Moves between points:
RH ! MH
RH @ NS
RH & HM
RH * TJ
RH $ FL
CM ! PF
CM % ZQ
CM § TG
CM @ NH
CM & MD
CM * RQ
CM $ QH
TJ ! HF
TJ % LP
TJ § RR
TJ @ PM
TJ & CQ
TJ * RH
TJ $ SM
PZ % ZJ
PZ § LZ
PZ @ GR
PZ & JQ
PZ * PJ
LS ! FL
LS % LZ
LS § ZJ
LS @ RZ
LS & QC
LS * BF
LS $ MH
MB ! ZR
MB % GD
MB § RL
MB @ TT
MB & RT
MB * JR
MB $ GM
NH ! RT
NH % SM
NH § HD
NH @ CM
NH & ZR
NH * DD
NH $ LP
SZ ! HT
SZ % HL
SZ § CN
SZ @ QR
SZ & DR
SZ * RJ
SZ $ TQ
CC ! NT
CC % FJ
CC § GL
CC @ MJ
CC & HN
CC * TC
CC $ HH
HR ! RQ
HR % RZ
HR § GR
HR @ LZ
HR & LM
HR * PF
HR $ FB
RQ ! HR
RQ % DR
RQ § BM
RQ @ DD
RQ & HL
RQ * CM
RQ $ NQ
JG ! JR
JG % QR
JG § PR
JG @ HL
JG & DD
JG * ZR
JG $ QL
FP ! JT
FP % TL
FP § BQ
FP @ GT
FP & TC
FP * HN
FP $ SB
HP ! PM
HP % GL
HP § FJ
HP @ HF
HP & ZF
HP * ZL
HP $ NM
ZL ! NS
ZL % FB
ZL § PG
ZL @ MH
ZL & JD
ZL * HP
ZL $ RZ
PJ ! HD
PJ % GZ
PJ § RT
PJ @ HH
PJ & RL
PJ * PZ
PJ $ MJ
DP ! ZF
DP % FM
DP § QZ
DP @ CQ
DP & PM
DP * TQ
DP $ RJ
GM ! BT
GM % GN
GM § RD
GM @ MS
GM & LH
GM * RM
GM $ MB
PC ! CN
PC % SB
PC § HT
PC @ DQ
PC & CD
PC * TZ
PC $ TL
PM ! HP
PM % QH
PM § SL
PM @ TJ
PM & DP
PM * NS
PM $ ZQ
RM ! QL
RM % MQ
RM § GT
RM @ BQ
RM & PQ
RM * GM
RM $ JR
LZ ! DD
LZ % LS
LZ § PZ
LZ @ HR
LZ & JR
LZ * RT
LZ $ PQ
MC ! BQ
MC % TQ
MC § JT
MC @ QL
MC & NQ
MC * FM
MC $ HL
HL ! LM
HL % SZ
HL § TB
HL @ JG
HL & RQ
HL * MD
HL $ MC
LH ! LP
LH % HF
LH § MJ
LH @ GL
LH & GM
LH * PQ
LH $ RT
SC ! GD
SC % ZR
SC § ZB
SC @ RJ
SC & SM
SC * QR
SC $ CQ
FQ ! SG
FQ % RD
FQ § GN
FQ @ RF
FQ & JJ
FQ * JF
FQ $ JP
QH ! GL
QH % PM
QH § NT
QH @ LP
QH & FM
QH * NQ
QH $ CM
JB ! ZJ
JB § FL
JB @ QD
JB & TD
JB * MN
RJ ! FH
RJ % MD
RJ § DM
RJ @ SC
RJ & ZQ
RJ * SZ
RJ $ DP
PG ! FF
PG % TC
PG § ZL
PG @ GP
PG & TL
PG * FJ
PG $ CD
FL ! LS
FL % DD
FL § JB
FL @ DR
FL & QR
FL * SM
FL $ RH
BQ ! MC
BQ % JD
BQ § FP
BQ @ RM
BQ & FB
BQ * MS
BQ $ LM
HS ! GF
HS % TG
HS § ZQ
HS @ MN
HS & DM
HS * QD
HS $ SL
NS ! ZL
NS % NQ
NS § FF
NS @ RH
NS & TQ
NS * PM
NS $ DR
MS ! FM
MS % ZF
MS § HN
MS @ GM
MS & GL
MS * BQ
MS $ TT
SB ! TB
SB % PC
SB § LM
SB @ JQ
SB & GR
SB * HB
SB $ FP
RD ! QQ
RD % FQ
RD § GM
RD @ HN
RD & MJ
RD * GT
RD $ RL
JT ! FP
JT % QN
JT § MC
JT * RG
JT $ TB
RG ! HN
RG % QZ
RG § FM
RG @ QQ
RG & NT
RG * JT
RG $ LF
LM ! HL
LM % HT
LM § SB
LM @ JR
LM & HR
LM * TT
LM $ BQ
GT % JF
GT § RM
GT @ FP
GT * RD
GT $ JQ
ZR ! MB
ZR % SC
ZR § JN
ZR @ MD
ZR & NH
ZR * JG
ZR $ BT
GL ! QH
GL % HP
GL § CC
GL @ LH
GL & MS
GL * FB
GL $ PF
LP ! LH
LP % TJ
LP @ QH
LP & BT
LP $ NH
TD ! DQ
TD % PR
TD § QR
TD @ CN
TD & JB
TD * ZB
TD $ SQ
TT ! MD
TT % FH
TT § HB
TT @ MB
TT & PF
TT * LM
TT $ MS
HT ! SZ
HT % LM
HT § PC
HT @ QC
HT & RZ
HT * FH
HT $ JD
PR ! JQ
PR % TD
PR § JG
PR @ TB
PR * JN
CQ ! GN
CQ % BT
CQ § SG
CQ @ DP
CQ & TJ
CQ * HM
CQ $ SC
RT ! NH
RT % BF
RT § PJ
RT @ PF
RT & MB
RT * LZ
RT $ LH
FJ ! SL
FJ % CC
FJ § HP
FJ @ JJ
FJ & RF
FJ * PG
FJ $ GF
GD ! SC
GD % MB
GD § JP
GD @ FH
GD & BF
GD * QC
GD $ GN
HF ! TJ
HF % LH
HF § JJ
HF @ HP
HF & GN
HF * MH
HF $ BF
DQ ! TD
DQ % JQ
DQ § QC
DQ @ PC
DQ & ZJ
DQ * JP
DQ $ JF
ZQ ! NM
ZQ % CM
ZQ § HS
ZQ @ SM
ZQ & RJ
ZQ * DR
ZQ $ PM
HH ! TG
HH % GF
HH § PF
HH @ PJ
HH & HB
HH * GR
HH $ CC
MJ % JJ
MJ § LH
MJ @ CC
MJ & RD
MJ $ PJ
QD ! CD
QD % BM
QD § DR
QD @ JB
QD & CN
QD * HS
QD $ FF
CN ! PC
CN % TB
CN § SZ
CN @ TD
CN & QD
CN * DM
CN $ QN
LF ! HB
LF % DM
LF § MD
LF @ JN
LF & TG
LF * TB
LF $ RG
FM ! MS
FM % DP
FM § RG
FM @ BT
FM & QH
FM * MC
FM $ MD
JF ! SQ
JF % GT
JF § MQ
JF @ TL
JF & GP
JF * FQ
JF $ DQ
FB ! NQ
FB % ZL
FB § TC
FB @ PQ
FB & BQ
FB * GL
FB $ HR
BT ! GM
BT % CQ
BT § QQ
BT @ FM
BT & LP
BT * QL
BT $ ZR
JP ! ZB
JP % RL
JP § GD
JP @ TZ
JP & GZ
JP * DQ
JP $ FQ
TZ ! DM
TZ % HB
TZ § FH
TZ @ JP
TZ & GF
TZ * PC
TZ $ RF
MQ ! HM
MQ % RM
MQ § JF
MQ @ JD
MQ & MH
MQ * GN
MQ $ QC
NM ! ZQ
NM % PF
NM § GF
NM @ BF
NM & FH
NM * RZ
NM $ HP
QQ ! RD
QQ % SG
QQ § BT
QQ @ RG
QQ $ JN
HD ! PJ
HD % MN
HD § NH
HD @ TG
HD & JN
ZB ! JP
ZB % JN
ZB § SC
ZB @ DM
ZB & MN
ZB * TD
ZB $ SG
QL ! RM
QL % HM
QL @ MC
QL * BT
QL $ JG
TC % PG
TC § FB
TC & FP
TC * CC
TC $ GR
QC ! QR
QC % JR
QC § DQ
QC @ HT
QC & LS
QC * GD
QC $ MQ
JN ! RL
JN % ZB
JN § ZR
JN @ LF
JN & HD
JN * PR
JN $ QQ
RR ! JJ
RR § TJ
RR @ SL
RR & SG
RR $ MN
RZ ! DR
RZ % HR
RZ § CD
RZ @ LS
RZ & HT
RZ * NM
RZ $ ZL
QZ ! RF
QZ % RG
QZ § DP
QZ @ SG
QZ & SL
QZ * QN
QZ $ DM
GP § MH
GP @ PG
GP & JF
GP * JJ
GP $ ZJ
QR ! QC
QR % JG
QR § TD
QR @ SZ
QR & FL
QR * SC
QR $ HM
JQ ! PR
JQ % DQ
JQ § JR
JQ @ SB
JQ & PZ
JQ * RL
JQ $ GT
MH ! RH
MH % PQ
MH § GP
MH @ ZL
MH & MQ
MH * HF
MH $ LS
GF ! HS
GF % HH
GF § NM
GF @ GZ
GF & TZ
GF * CD
GF $ FJ
TQ ! JD
TQ % MC
TQ § QN
TQ @ HM
TQ & NS
TQ * DP
TQ $ SZ
BM ! GR
BM % QD
BM § RQ
BM & TB
BM * TG
RF ! QZ
RF % HN
RF § ZF
RF @ FQ
RF & FJ
RF * TL
RF $ TZ
SQ ! JF
SQ § HM
SQ @ QN
SQ * SG
SQ $ TD
SM ! BF
SM % NH
SM § MN
SM @ ZQ
SM & SC
SM * FL
SM $ TJ
HM ! MQ
HM % QL
HM § SQ
HM @ TQ
HM & RH
HM * CQ
HM $ QR
TG ! HH
TG % HS
TG § CM
TG @ HD
TG & LF
TG * BM
TG $ NT
CD ! QD
CD % GR
CD § RZ
CD @ ZJ
CD & PC
CD * GF
CD $ PG
NQ ! FB
NQ % NS
NQ & MC
NQ * QH
NQ $ RQ
HN ! RG
HN % RF
HN § MS
HN @ RD
HN & CC
HN * FP
HN $ HB
DM ! TZ
DM % LF
DM § RJ
DM @ ZB
DM & HS
DM * CN
DM $ QZ
GR ! BM
GR % CD
GR § HR
GR @ PZ
GR & SB
GR * HH
GR $ TC
ZJ ! JB
ZJ % PZ
ZJ § LS
ZJ @ CD
ZJ & DQ
ZJ * GZ
ZJ $ GP
JR ! JG
JR % QC
JR § JQ
JR @ LM
JR & LZ
JR * MB
JR $ RM
BF ! SM
BF % RT
BF § GZ
BF @ NM
BF & GD
BF * LS
BF $ HF
SG ! FQ
SG % QQ
SG § CQ
SG @ QZ
SG & RR
SG * SQ
SG $ ZB
FH ! RJ
FH % TT
FH § TZ
FH @ GD
FH & NM
FH * HT
FH $ ZF
TL ! QN
TL % FP
TL § JD
TL @ JF
TL & PG
TL * RF
TL $ PC
PF ! CM
PF % NM
PF § HH
PF @ RT
PF & TT
PF * HR
PF $ GL
QN ! TL
QN % JT
QN § TQ
QN @ SQ
QN & FF
QN * QZ
QN $ CN
JD ! TQ
JD % BQ
JD § TL
JD @ MQ
JD & ZL
JD * ZF
JD $ HT
RL ! JN
RL % JP
RL § MB
RL @ HB
RL & PJ
RL * JQ
RL $ RD
TB ! SB
TB % CN
TB § HL
TB @ PR
TB & BM
TB * LF
TB $ JT
DD ! LZ
DD % FL
DD @ RQ
DD & JG
DD * NH
NT ! CC
NT % SL
NT § QH
NT & RG
NT $ TG
ZF ! DP
ZF % MS
ZF § RF
ZF @ GN
ZF & HP
ZF * JD
ZF $ FH
PQ % MH
PQ @ FB
PQ & RM
PQ * LH
PQ $ LZ
DR ! RZ
DR % RQ
DR § QD
DR @ FL
DR & SZ
DR * ZQ
DR $ NS
JJ ! RR
JJ % MJ
JJ § HF
JJ @ FJ
JJ & FQ
JJ * GP
JJ $ GZ
SL ! FJ
SL % NT
SL § PM
SL @ RR
SL & QZ
SL * FF
SL $ HS
GN ! CQ
GN % GM
GN § FQ
GN @ ZF
GN & HF
GN * MQ
GN $ GD
FF ! PG
FF § NS
FF & QN
FF * SL
FF $ QD
MN ! GZ
MN % HD
MN § SM
MN @ HS
MN & ZB
MN * JB
MN $ RR
MD ! TT
MD % RJ
MD § LF
MD @ ZR
MD & CM
MD * HL
MD $ FM
GZ ! MN
GZ % PJ
GZ § BF
GZ @ GF
GZ & JP
GZ * ZJ
GZ $ JJ
HB ! LF
HB % TZ
HB § TT
HB @ RL
HB & HH
HB * SB
HB $ HN

In the rows, zero is written as 54.

The rows follow the links: the fewer symbols apart two points are, the more alike their rows tend to be.

Each row is also shifted at random along 4 hidden directions that mean nothing.

Each row, then its point:
[ 37  56  58  50  48  59  48  56  50  40  53  47  45  37  60  52  56  43  52  56  54  53  52  55  60  48  52  50  57  63  52  55  53  53  52  54  45  56  41  50  57  47  60  54  56  53  51  46  52  43  56  55  63  54  54  48  57  51  50  61  58  47  47  49  59  58  57]: HF
[ 67  58  50  59  53  49  54  56  57  58  51  61  55  59  51  60  61  61  57  45  58  61  55  54  49  61  51  48  51  48  56  52  56  51  59  57  46  50  59  54  56  49  55  49  58  55  56  58  54  54  53  44  47  56  45  60  53  47  47  51  51  44  57  55  53  45  54]: SQ
[ 49  51  59  56  47  55  56  59  52  58  65  48  54  52  54  51  45  57  58  53  56  46  65  51  52  42  49  56  44  55  60  53  50  58  55  55  59  56  59  63  53  46  53  48  56  47  61  55  57  61  57  57  55  56  63  48  57  49  50  49  52  51  47  56  54  49  61]: PJ
[ 29  49  51  52  57  54  50  53  51  56  50  54  62  68  54  56  57  51  47  49  52  59  53  52  58  53  55  53  57  47  50  51  57  54  64  54  60  46  58  53  45  69  41  64  44  59  49  55  53  60  51  51  54  51  60  43  60  57  58  53  52  63  59  51  51  59  50]: HT
[ 46  50  52  63  62  52  57  47  53  54  52  58  51  56  55  58  58  59  44  47  54  56  55  54  56  59  57  47  56  46  50  52  56  54  55  54  61  57  54  57  50  63  52  56  53  54  46  54  56  60  48  50  53  49  46  56  54  57  54  57  52  58  58  56  53  60  53]: DP
[ 61  59  57  49  49  56  50  56  62  53  55  55  49  58  55  53  61  43  61  52  46  55  47  59  56  52  61  57  52  55  50  49  48  56  50  53  43  50  50  54  55  56  53  64  56  59  52  57  48  42  55  54  59  55  46  50  56  54  60  51  55  61  59  60  58  48  55]: DD
[ 58  52  56  56  54  47  57  52  58  55  61  57  52  54  55  53  44  65  52  59  61  50  54  49  49  59  49  55  55  52  52  50  50  51  45  57  53  56  48  47  58  54  58  50  52  53  53  56  50  53  49  49  56  49  59  58  45  58  56  58  55  52  58  59  54  59  51]: HS
[ 71  53  50  54  53  51  54  56  61  51  50  61  53  46  53  53  55  60  54  54  57  59  50  55  46  55  49  52  51  56  47  56  60  51  53  58  45  54  54  50  55  48  63  50  60  51  52  44  54  48  50  40  51  60  45  68  41  51  47  58  51  39  51  54  56  52  55]: SG
[ 58  55  60  57  50  50  58  50  66  66  54  50  46  54  59  60  53  56  58  47  55  57  56  55  61  56  46  54  49  57  53  61  67  54  50  60  50  44  57  58  55  52  62  43  59  54  51  54  54  45  55  54  59  48  51  60  57  51  58  57  45  42  56  63  52  44  56]: RR
[ 49  55  53  58  50  49  54  53  54  53  59  51  54  53  51  55  54  56  50  53  55  61  50  48  58  53  48  54  56  50  46  59  60  50  51  53  57  50  53  52  57  60  55  51  52  50  59  45  57  50  46  51  53  49  70  52  47  51  57  61  49  50  46  59  49  58  51]: FJ
[ 71  57  55  54  55  53  55  49  57  56  55  58  50  58  64  56  57  50  52  50  47  54  49  53  55  57  66  56  56  49  50  53  55  55  49  54  62  55  47  51  52  60  61  54  54  50  49  53  61  55  52  59  58  49  51  50  52  55  58  58  54  60  58  60  54  59  54]: QH
[ 57  50  51  54  59  50  50  48  52  48  44  51  55  42  41  51  52  58  47  60  56  47  50  55  57  57  48  55  56  59  51  66  62  50  51  55  56  54  50  52  56  46  63  41  53  52  56  46  53  55  60  51  54  54  62  60  44  54  50  59  51  47  45  51  46  61  57]: RF
[ 45  55  50  49  52  51  54  59  53  53  57  49  59  53  49  54  47  54  62  56  53  46  57  52  57  51  51  66  52  53  57  59  53  55  54  50  54  51  53  51  56  51  50  49  53  55  60  58  51  54  58  61  50  50  63  48  58  55  60  52  52  60  50  57  44  55  56]: GR
[ 57  59  51  54  57  52  56  54  41  49  50  58  51  42  46  51  59  48  50  61  53  45  51  58  50  58  61  51  59  55  59  50  43  52  54  52  54  64  42  51  57  49  58  59  58  56  45  57  56  57  51  63  54  57  48  67  53  55  52  61  62  61  50  45  57  60  50]: MC
[ 51  49  50  47  53  63  45  56  56  47  50  49  47  55  54  48  61  43  54  55  50  53  54  61  55  45  58  52  55  66  51  56  62  53  51  50  51  51  58  53  48  62  55  61  51  59  52  45  53  47  54  48  58  60  44  47  50  54  53  51  50  53  57  54  57  59  57]: MB
[ 63  52  54  55  51  55  49  52  55  55  45  54  53  55  53  57  61  57  55  51  55  62  55  57  55  50  49  56  55  54  47  57  68  51  54  51  53  51  56  53  55  53  55  48  52  53  61  44  59  47  48  45  53  56  54  57  49  49  52  54  44  38  50  54  53  51  58]: FQ
[ 44  49  49  48  57  53  55  56  57  54  54  46  50  58  49  49  50  55  62  56  55  56  50  49  55  52  50  69  48  56  47  57  61  53  45  53  61  51  52  45  55  61  58  52  48  52  56  49  59  47  56  51  54  53  66  51  50  57  61  52  53  56  50  62  48  57  56]: HH
[ 63  58  51  54  54  43  53  50  58  54  55  58  45  55  56  51  53  52  57  58  50  56  47  53  49  51  53  61  56  48  38  54  57  52  48  53  58  58  49  45  55  59  65  54  57  50  52  50  57  46  43  54  47  49  50  57  42  55  61  57  52  54  57  59  49  51  52]: NT
[ 42  55  52  55  53  54  53  56  58  60  48  48  60  56  46  55  54  53  59  46  61  48  60  55  57  53  52  51  54  59  62  56  59  53  57  55  49  46  64  61  50  43  49  47  53  57  60  50  50  53  65  50  51  52  61  55  57  47  51  48  52  47  47  56  55  47  55]: DQ
[ 62  55  54  56  55  56  63  54  50  54  57  55  52  44  52  52  53  49  50  54  50  41  54  55  59  58  62  56  56  54  62  57  47  59  52  52  50  62  47  55  60  43  53  53  60  51  49  62  49  50  59  71  48  50  55  58  62  56  55  65  60  63  52  51  53  54  52]: NQ
[ 59  56  53  54  54  54  56  62  58  56  52  56  59  58  48  53  51  58  56  59  58  49  59  57  48  55  52  57  51  55  61  51  50  57  56  52  50  55  62  56  51  44  53  49  58  56  51  65  56  56  62  54  48  57  47  60  56  50  49  40  52  50  54  51  56  45  52]: PR
[ 53  50  48  47  55  54  52  52  69  59  44  54  46  55  54  56  52  52  61  52  55  47  54  57  58  58  52  57  49  66  53  63  69  57  47  57  46  48  60  58  51  46  61  44  55  57  48  53  50  45  65  55  60  51  46  59  49  48  50  52  53  39  53  59  49  47  54]: ZB
[ 32  51  53  47  56  54  61  52  57  55  56  49  46  49  52  52  46  56  62  56  54  45  57  51  53  53  59  62  44  55  59  60  56  59  48  59  59  57  52  53  53  53  61  51  60  48  52  60  50  47  64  64  56  49  54  52  53  56  62  55  55  58  54  57  49  52  51]: TG
[ 56  50  48  50  57  54  49  55  54  46  55  49  54  55  47  45  52  65  53  70  58  58  50  54  43  46  51  59  51  46  47  50  54  48  50  52  60  60  53  43  57  62  56  54  43  54  64  51  58  57  45  52  44  57  60  56  40  63  56  52  50  50  53  50  52  60  47]: HB
[ 61  53  53  55  53  61  56  51  51  57  58  60  48  50  64  52  60  50  48  53  56  50  51  60  52  50  60  50  49  57  58  53  49  63  58  52  56  62  51  61  51  52  57  53  57  54  46  48  62  59  51  59  54  61  42  61  56  57  48  51  52  52  60  52  59  51  58]: BT
[ 50  53  58  48  50  52  61  57  60  68  68  56  51  64  56  57  49  59  62  48  52  51  54  52  54  53  50  55  43  51  60  50  52  59  52  62  61  53  65  60  53  60  50  51  56  49  56  61  56  57  53  54  54  50  53  50  53  51  59  47  53  55  55  60  57  45  58]: HD
[ 41  47  56  66  56  55  53  48  46  58  58  55  60  63  58  60  54  56  41  48  57  58  59  48  59  49  57  45  52  47  55  50  51  53  62  53  64  58  57  58  53  63  47  57  50  49  50  51  61  75  51  54  53  56  59  46  54  55  54  53  51  57  57  51  58  63  57]: ZF
[ 61  54  49  48  56  55  56  52  48  56  55  49  57  55  55  54  59  48  50  52  44  54  54  57  61  51  62  57  58  46  54  52  48  56  57  52  61  52  53  57  54  59  44  57  58  51  54  54  56  57  51  65  54  48  56  45  60  55  60  56  53  66  53  57  50  55  56]: FB
[ 50  54  50  52  54  60  45  53  50  50  45  51  53  54  53  53  60  44  53  50  49  58  55  57  58  51  58  53  59  64  55  51  58  56  55  46  41  46  54  59  52  58  49  62  49  61  53  50  48  49  59  49  54  54  53  51  62  50  46  53  56  51  48  48  59  54  54]: QC
[ 64  55  56  62  57  49  61  50  51  59  58  56  49  50  58  58  50  62  46  55  55  53  56  49  55  58  53  47  58  48  48  55  50  49  56  53  58  58  45  53  56  59  59  56  54  49  48  55  53  60  48  56  59  50  50  54  53  58  51  63  52  57  54  55  57  58  52]: PM
[ 65  50  59  56  50  55  55  51  51  50  65  53  55  61  58  54  48  59  54  53  54  57  54  48  51  47  52  54  50  50  50  51  48  51  52  55  67  53  57  53  54  65  47  57  48  52  54  56  58  65  49  54  54  53  60  40  57  63  61  48  48  62  55  53  55  64  54]: PF
[ 40  56  48  52  62  52  53  55  62  57  52  55  53  60  48  55  52  52  64  54  51  44  52  56  54  60  58  61  55  59  60  61  57  59  52  54  56  52  59  52  48  51  54  44  54  55  49  60  54  48  65  63  49  51  51  60  49  51  58  49  57  60  58  53  43  48  46]: TB
[ 70  51  51  53  55  56  55  49  49  57  46  50  56  58  50  57  56  48  46  46  49  51  58  59  62  56  61  54  60  52  54  57  57  60  61  46  61  52  53  55  52  57  46  53  52  55  47  54  62  56  58  57  52  52  56  53  63  54  60  56  55  61  49  54  47  54  54]: BQ
[ 73  53  49  52  59  52  52  50  56  46  51  51  51  45  50  49  50  53  52  60  51  55  50  59  54  54  48  64  51  52  47  54  54  52  49  50  65  53  45  49  57  55  60  56  57  48  59  46  62  45  54  52  48  54  61  55  45  55  56  58  48  48  51  56  47  60  54]: CC
[ 60  63  60  58  48  50  56  53  54  49  53  60  56  52  62  61  59  47  54  49  55  60  50  52  51  60  54  51  59  51  52  52  50  58  56  58  43  51  50  56  54  55  54  59  64  52  54  59  50  46  47  56  59  53  46  61  61  51  50  57  54  56  54  57  57  49  54]: RH
[ 49  62  45  54  55  58  48  56  52  50  56  62  58  60  64  55  66  44  56  58  49  60  47  62  47  55  58  54  56  52  50  45  47  57  56  53  58  60  51  52  54  57  54  60  55  55  55  53  59  46  41  53  53  59  41  54  52  56  52  45  53  58  55  52  56  47  52]: QL
[ 54  63  55  50  51  49  51  59  59  55  52  51  50  59  48  56  59  48  63  41  48  66  56  59  63  57  42  59  52  53  51  57  61  50  54  54  45  49  57  51  55  53  50  54  60  56  63  47  54  40  55  49  56  51  58  51  56  46  54  51  48  46  54  58  48  48  63]: GP
[ 53  58  46  50  48  59  53  54  58  53  53  59  48  50  54  49  56  52  52  58  56  56  46  57  46  49  48  62  55  54  47  61  59  55  47  57  55  55  56  49  55  51  61  47  62  53  51  49  60  44  52  55  54  61  44  65  46  51  55  49  49  45  54  55  60  46  52]: QQ
[ 49  57  49  54  53  49  50  51  55  51  55  52  58  63  56  54  55  46  53  50  52  65  49  45  55  55  55  52  60  44  47  50  55  53  58  54  53  51  56  48  55  70  42  62  45  59  53  53  51  56  47  48  53  46  62  45  59  61  57  58  51  64  55  57  53  60  56]: RZ
[ 60  56  57  51  52  52  57  53  59  60  52  54  50  59  59  60  57  43  60  44  49  50  59  54  62  58  58  46  52  55  56  57  59  59  50  62  39  44  59  57  54  54  51  55  57  59  51  65  46  49  64  54  65  51  52  52  64  53  52  57  51  54  61  60  53  43  54]: FL

From each start, follow one symbol. Which point do you reach?
Answers are names.
start [ 31  56  46  61  55  50  50  50  47  50  43  56  56  59  51  54  64  48  48  55  48  56  49  53  59  59  60  53  63  49  49  53  59  53  59  44  54  53  50  55  55  58  50  54  51  54  51  51  57  58  52  54  52  54  57  50  56  49  51  59  55  59  50  52  49  56  55]
*	ZF
start [ 64  50  54  61  51  56  51  51  46  51  52  55  52  53  63  56  59  51  48  54  56  60  54  55  50  47  49  44  61  56  51  48  53  48  58  55  52  54  55  55  54  56  51  60  54  52  57  41  53  57  42  45  57  58  54  53  53  55  48  50  52  48  52  48  63  59  61]
*	MQ
start [ 61  51  56  56  57  57  56  50  49  57  49  60  44  54  62  62  60  55  48  46  57  57  53  52  58  51  60  48  52  53  51  53  59  57  56  55  48  50  58  59  49  53  54  54  54  52  44  49  54  55  50  53  58  57  40  56  55  53  53  57  51  49  57  54  61  51  58]
%	BT
start [ 55  52  52  49  53  65  49  50  53  54  48  51  51  62  56  59  61  53  54  46  54  60  54  53  62  44  54  48  53  61  48  54  61  54  54  53  47  49  63  58  45  61  51  61  43  58  51  43  56  53  59  46  59  58  53  49  58  52  53  53  48  49  57  50  59  58  58]
$	GN
start [ 58  50  47  53  56  51  53  48  58  58  53  59  50  63  54  56  59  52  49  50  50  54  49  61  58  56  59  53  55  54  46  59  60  58  54  58  64  57  52  51  51  59  54  57  52  55  46  55  66  55  52  57  62  54  47  56  53  55  58  60  53  56  59  54  49  57  54]
@	BT
start [ 63  55  59  49  49  53  59  55  64  60  55  54  52  60  60  58  54  58  64  46  55  56  59  52  52  57  48  56  49  57  51  57  60  55  50  62  46  45  65  57  51  54  60  46  56  59  57  55  48  44  62  50  60  47  53  56  54  54  52  53  48  42  54  59  51  47  54]
&	ZB
start [ 68  49  47  48  62  55  53  56  57  56  44  50  58  53  37  50  55  55  56  53  53  46  54  59  58  53  53  64  53  60  56  62  60  57  49  53  53  51  57  55  52  49  54  45  53  62  53  54  50  50  71  58  51  52  60  57  60  51  54  52  58  57  50  53  40  52  53]
*	HB
start [ 67  53  53  54  57  45  55  53  55  58  47  61  57  60  45  52  48  63  56  53  59  57  50  51  44  62  51  57  56  45  53  52  57  50  56  59  52  50  59  49  55  61  54  45  50  59  53  56  48  57  51  47  46  53  58  62  49  56  50  56  53  53  53  53  51  55  44]
&	QD
start [ 59  53  57  67  59  47  60  55  44  61  54  64  56  57  54  60  48  60  48  50  56  46  62  49  54  64  64  42  58  39  63  51  45  55  61  49  57  57  54  62  55  49  44  51  55  47  43  63  54  77  48  60  50  49  55  58  63  56  51  54  56  64  55  46  59  55  48]
!	JD
start [ 78  59  60  58  50  51  57  52  53  52  53  56  49  43  64  55  51  53  48  51  55  56  60  54  54  59  54  44  55  54  51  53  47  48  54  59  47  53  47  53  52  50  61  52  58  48  49  54  49  55  50  53  65  56  47  59  55  57  46  61  55  49  53  53  60  53  58]
*	RH
start [ 65  51  53  52  60  57  53  55  58  47  51  59  52  57  50  52  57  49  58  58  52  57  44  58  50  55  64  54  58  54  49  58  52  56  50  50  54  54  52  53  51  60  54  60  46  62  46  57  52  49  56  55  58  51  49  56  49  58  53  52  60  64  60  53  52  57  47]
*	MD
start [ 50  52  61  50  52  54  52  57  51  51  54  49  55  54  60  56  56  47  54  52  53  55  57  51  56  52  53  48  52  55  60  52  56  52  56  53  41  48  52  58  52  51  50  58  51  53  62  55  46  50  57  53  57  52  55  49  62  56  54  54  57  57  47  55  60  55  55]
*	BF
start [ 76  51  54  54  54  57  55  49  49  56  61  49  51  56  57  50  53  55  42  55  53  56  51  50  60  48  56  51  52  50  49  52  51  58  60  52  66  54  50  52  54  60  50  59  51  48  52  49  66  58  47  58  54  48  60  43  56  59  59  56  49  59  57  53  57  60  57]
!	QH
start [ 43  54  50  52  51  51  55  53  53  54  56  47  61  50  47  52  53  50  55  54  47  56  57  57  58  51  52  65  54  50  61  56  48  56  57  53  60  61  49  51  59  53  55  53  58  47  62  57  58  51  57  63  47  55  66  56  58  50  61  57  53  56  48  56  46  49  56]
§	FB
start [ 34  52  49  58  54  52  55  54  50  55  51  52  59  55  43  53  54  59  54  54  54  56  54  55  55  57  54  57  53  49  54  57  60  54  60  49  55  53  53  55  60  53  50  50  57  49  57  53  54  58  52  56  43  54  63  59  52  49  53  50  56  55  48  54  44  53  51]
!	QN
start [ 48  54  56  51  45  60  55  52  56  56  57  49  49  62  62  55  59  46  52  47  50  64  53  55  57  45  56  51  53  56  40  51  59  55  57  57  48  49  57  53  51  63  51  65  45  58  59  50  56  47  47  43  61  54  59  37  54  56  50  50  47  50  55  60  59  56  56]
*	LS
start [ 59  57  55  54  51  60  47  52  47  48  48  55  56  58  56  51  64  43  51  57  52  57  52  57  56  50  57  50  57  53  57  50  49  57  61  49  53  58  52  56  54  55  48  64  51  58  62  49  59  50  47  54  47  61  48  54  62  46  53  49  54  56  50  49  57  55  56]
§	GT
start [ 45  60  57  54  47  53  48  57  48  48  48  46  51  39  55  51  57  46  49  48  48  50  59  56  64  55  56  46  56  59  57  55  49  52  55  50  41  52  44  62  55  45  53  54  60  51  58  54  49  49  55  58  55  55  53  54  63  48  49  59  58  55  45  48  55  55  60]
§	GP
start [ 66  54  57  50  49  64  53  52  52  49  54  52  48  46  63  50  58  41  50  58  46  60  47  60  53  45  55  52  49  54  48  53  51  56  51  51  54  55  53  48  56  55  56  65  56  47  56  48  58  40  47  53  55  57  53  51  57  53  58  55  57  48  53  54  59  57  60]
*	PQ
